Here is a tiny trained network, its code and every weight. The questions are about switching its units off for an input and a class, where a switched-off unit gives its printed mean instead of its output.

import numpy as np


def w(rows, s, z=0):
    codes = np.array(rows[::2]) - 128.0
    scale = np.full(codes.shape[1], s)
    scale[-1] = z or s
    return codes * scale


def f(y):
    return np.maximum(y, 0)


def log_softmax(a):
    a = a - a.max(-1, keepdims=True)
    return a - np.log(np.exp(a).sum(-1, keepdims=True))


def net(x, mask):
    res = np.array(x, float).reshape(1, 4) / 4 @ E
    y = f(res @ A[0][:, :-1].T + A[0][:, -1])
    res = res + np.where(mask, y, B[0][:, -1]) @ B[0][:, :-1]
    return log_softmax(res[-1] @ U[:, :-1].T + U[:, -1])


A, B = {}, {}
E = w([
[100,174,7,140,177,192,94],'x0',
[229,128,161,54,176,163,140],'x1',
[118,121,127,117,121,138,139],'x2',
[128,134,193,97,51,207,51],'x3',
],0.014)
A[0] = w([
[146,114,101,120,207,47,251,181],'neuron 0',
[118,106,175,173,87,76,219,1],'neuron 1',
[42,117,177,215,101,116,97,47],'neuron 2',
[73,157,86,184,93,134,137,116],'neuron 3',
[77,135,60,201,130,83,201,127],'neuron 4',
[71,144,134,178,68,115,116,150],'neuron 5',
[176,124,147,122,131,108,223,33],'neuron 6',
[147,186,88,162,147,229,131,27],'neuron 7',
[170,137,176,111,60,136,160,105],'neuron 8',
[146,146,125,102,175,150,158,187],'neuron 9',
[121,104,85,118,137,140,100,81],'neuron 10',
[108,171,122,101,86,133,107,74],'neuron 11',
[78,183,42,145,194,144,169,140],'neuron 12',
[98,163,135,91,100,126,61,165],'neuron 13',
[144,72,157,140,118,72,139,152],'neuron 14',
],0.012,0.0098)
B[0] = w([
[60,161,108,179,207,222,115,253],'neuron 0',
[77,160,4,132,175,152,77,172],'neuron 1',
[39,159,182,156,170,186,177,174],'neuron 2',
[122,94,80,90,64,91,131,180],'neuron 3',
[201,20,176,99,41,73,119,216],'neuron 4',
[49,171,121,155,147,238,107,185],'neuron 5',
[155,146,202,100,120,99,129,164],'neuron 6',
[99,171,176,219,255,243,180,174],'neuron 7',
[193,106,159,85,59,136,111,182],'neuron 8',
[98,152,161,137,130,142,124,181],'neuron 9',
[126,125,172,104,112,120,140,146],'neuron 10',
[94,151,71,178,125,134,157,145],'neuron 11',
[172,56,83,99,51,90,130,227],'neuron 12',
[115,165,155,118,145,142,143,177],'neuron 13',
[104,194,150,97,182,181,133,185],'neuron 14',
],0.0092,0.02)
U = w([
[64,134,29,141,158,166,112,254],'0',
[82,135,235,150,168,162,214,92],'1',
[254,55,180,65,8,33,158,60],'2',
],0.0087,0.0033)

Each question gives the input, the list of numbers given to net, and the class t.
The units are the neurons (one row each of A and B). Each row of codes is followed by its name. A weight is (code - 128) times the scale printed after its matrix; where a second scale follows, it is the last column's (A, B and U).
mask holds one flag per neuron, in row order. A switched-off neuron (its flag False) gives its mean, the last column of its row in B, instead of its output. The means were averaged over made-up inputs and are rounded, as every weight is.
A unit's drop is (log p(t) with every unit on - log p(t) with that unit switched off) / (log p(t) with every unit on - log p(t) with every unit switched off).
The circuit of an input: a set's keep is (log p(t) with only the set's units on - log p(t) with every unit switched off) / (log p(t) with every unit on - log p(t) with every unit switched off). Starting from the 12 units with the biggest drops (on a tie, the unit counted first), units are removed one at a time, each time the one whose removal leaves the highest keep (on an exact tie, the one counted first), for as long as the keep stays at least 0.8.
circuit, biggest first: the units of the circuit, biggest drop first
k most important neurons: the k neurons with the biggest drops, biggest first
drop when u is switched off: that unit's drop, to one decimal
input [5,6,8,4], class 1: circuit, biggest first => [neuron 7]
input [8,4,-3,2], class 1: 2 most important neurons => [neuron 7; neuron 1]
input [-6,0,5,-5], class 0: 2 most important neurons => [neuron 1; neuron 0]
input [-5,-6,0,0], class 0: 4 most important neurons => [neuron 1; neuron 7; neuron 5; neuron 6]
input [-6,-3,-2,-3], class 0: 2 most important neurons => [neuron 1; neuron 7]
input [7,6,7,4], class 1: 2 most important neurons => [neuron 7; neuron 1]
input [-6,2,0,8], class 2: 2 most important neurons => [neuron 8; neuron 0]
input [8,0,1,-7], class 2: 2 most important neurons => [neuron 4; neuron 12]
input [-3,2,-3,4], class 2: 2 most important neurons => [neuron 0; neuron 7]
input [-1,2,-8,6], class 2: 2 most important neurons => [neuron 0; neuron 7]
input [-7,2,-2,8], class 2: 2 most important neurons => [neuron 8; neuron 0]
input [6,3,-7,1], class 1: 3 most important neurons => [neuron 7; neuron 1; neuron 0]
input [-5,-3,-6,-8], class 0: 2 most important neurons => [neuron 1; neuron 0]
input [8,-8,6,-4], class 2: circuit, biggest first => [neuron 4]
input [6,7,1,2], class 1: drop when neuron 7 is switched off => 0.4
input [8,7,3,6], class 1: drop when neuron 13 is switched off => 0.0
input [6,1,2,6], class 1: drop when neuron 10 is switched off => 0.1
